Below is a small trained network, with its code and all its weights. Each question gives an input and a class and asks what happens when units are switched off, that is, made to give their printed mean instead of their output.

import numpy as np


def w(rows, s, z=0):
    codes = np.array(rows[::2]) - 128.0
    scale = np.full(codes.shape[1], s)
    scale[-1] = z or s
    return codes * scale


def norm(h):
    return h / np.sqrt((h * h).mean(-1, keepdims=True) + 1e-5)


def f(y):
    return y / 2 * (1 + np.tanh(0.7978845608 * (y + 0.044715 * y**3)))


def log_softmax(a):
    a = a - a.max(-1, keepdims=True)
    return a - np.log(np.exp(a).sum(-1, keepdims=True))


def net(x, mask):
    res = np.array(x, float).reshape(1, 3) / 4 @ E
    u = 0
    for l in range(3):
        y = f(norm(res) @ A[l][:, :-1].T + A[l][:, -1])
        res = res + np.where(mask[u : u + 8], y, B[l][:, -1]) @ B[l][:, :-1]
        u += 8
    return log_softmax(norm(res)[-1] @ U[:, :-1].T + U[:, -1])


A, B = {}, {}
E = w([
[62,127,78],'x0',
[196,156,69],'x1',
[170,1,171],'x2',
],0.0096)
A[0] = w([
[213,182,115,10],'0.n1',
[151,55,65,169],'0.n2',
[147,144,92,75],'0.n3',
[248,168,35,57],'0.n4',
[91,128,157,92],'0.n5',
[203,106,23,1],'0.n6',
[75,73,126,83],'0.n7',
[53,143,55,80],'0.n8',
],0.016,0.0053)
B[0] = w([
[157,126,163,177],'0.n1',
[101,48,117,233],'0.n2',
[149,80,130,132],'0.n3',
[188,124,252,254],'0.n4',
[146,138,171,142],'0.n5',
[114,59,239,188],'0.n6',
[179,141,126,178],'0.n7',
[42,156,134,210],'0.n8',
],0.018,0.0058)
A[1] = w([
[153,194,183,72],'1.n1',
[33,30,98,97],'1.n2',
[59,95,150,252],'1.n3',
[226,216,115,135],'1.n4',
[248,26,37,164],'1.n5',
[142,243,75,125],'1.n6',
[177,175,39,115],'1.n7',
[85,17,43,50],'1.n8',
],0.012,0.0046)
B[1] = w([
[79,99,190,168],'1.n1',
[155,94,123,201],'1.n2',
[78,72,58,253],'1.n3',
[98,48,165,151],'1.n4',
[111,117,33,219],'1.n5',
[108,86,100,166],'1.n6',
[115,97,216,114],'1.n7',
[249,168,141,173],'1.n8',
],0.013,0.0067)
A[2] = w([
[87,27,153,127],'2.n1',
[191,206,169,103],'2.n2',
[159,74,164,225],'2.n3',
[126,114,148,63],'2.n4',
[149,173,58,107],'2.n5',
[139,119,129,18],'2.n6',
[69,232,102,89],'2.n7',
[208,249,187,251],'2.n8',
],0.016,0.0024)
B[2] = w([
[152,169,133,255],'2.n1',
[133,85,144,142],'2.n2',
[130,160,94,224],'2.n3',
[129,140,123,136],'2.n4',
[122,122,162,134],'2.n5',
[144,126,126,121],'2.n6',
[117,112,101,171],'2.n7',
[106,5,109,162],'2.n8',
],0.023,0.0096)
U = w([
[216,89,4,140],'0',
[152,33,195,169],'1',
[43,127,60,179],'2',
[184,198,70,2],'3',
[126,191,178,148],'4',
],0.027,0.0085)

Each question gives the input, the list of numbers given to net, and the class t.
The units are the neurons (one row each of A and B). Each row of codes is followed by its name. A weight is (code - 128) times the scale printed after its matrix; where a second scale follows, it is the last column's (A, B and U).
mask holds one flag per neuron, layer by layer. A switched-off neuron (its flag False) gives its mean, the last column of its row in B, instead of its output. The means were averaged over made-up inputs and are rounded, as every weight is.
A unit's drop is (log p(t) with every unit on - log p(t) with that unit switched off) / (log p(t) with every unit on - log p(t) with every unit switched off).
The circuit of an input: a set's keep is (log p(t) with only the set's units on - log p(t) with every unit switched off) / (log p(t) with every unit on - log p(t) with every unit switched off). Starting from the 12 units with the biggest drops (on a tie, the unit counted first), units are removed one at a time, each time the one whose removal leaves the highest keep (on an exact tie, the one counted first), for as long as the keep stays at least 0.8.
circuit, biggest first: the units of the circuit, biggest drop first
top k neurons: the k neurons with the biggest drops, biggest first
top k neurons in layer l: the k neurons of layer l with the biggest drops, biggest first
drop of u: that unit's drop, to one decimal
input [8,6,-2], class 4: circuit, biggest first	[0.n4; 2.n8]
input [8,-3,2], class 2: circuit, biggest first	[0.n8]
input [8,-6,2], class 2: top 3 neurons	[0.n8; 0.n4; 1.n3]
input [0,-8,1], class 4: top 3 neurons	[1.n8; 0.n4; 0.n2]
input [-6,-3,-3], class 4: top 2 neurons	[0.n4; 0.n8]
input [-5,-4,3], class 3: top 2 neurons in layer 0	[0.n2; 0.n4]
input [-2,-3,-3], class 2: top 2 neurons	[0.n4; 0.n7]
input [-7,-5,0], class 4: top 3 neurons	[0.n4; 1.n8; 0.n2]
input [3,4,-3], class 1: top 2 neurons	[0.n4; 0.n2]
input [-7,-4,1], class 4: top 2 neurons	[1.n8; 0.n4]
input [4,-2,1], class 2: top 2 neurons	[0.n8; 0.n4]
input [4,-7,1], class 2: top 4 neurons	[0.n4; 1.n3; 1.n8; 0.n6]
input [-3,-6,4], class 3: top 2 neurons	[2.n1; 0.n2]
input [5,-8,0], class 2: circuit, biggest first	[0.n4]
input [3,-8,2], class 4: top 2 neurons in layer 0	[0.n2; 0.n7]
input [-7,-5,-5], class 4: top 2 neurons	[0.n4; 0.n8]
input [0,-7,-2], class 4: top 2 neurons	[0.n5; 1.n5]
input [6,8,7], class 1: top 2 neurons	[0.n6; 0.n4]
input [-4,5,-7], class 1: drop of 1.n6	0.0
input [-3,-3,-1], class 4: drop of 0.n4	0.8
input [-3,-8,-2], class 4: drop of 1.n8	0.4
input [-7,4,6], class 0: top neuron in layer 1	[1.n5]
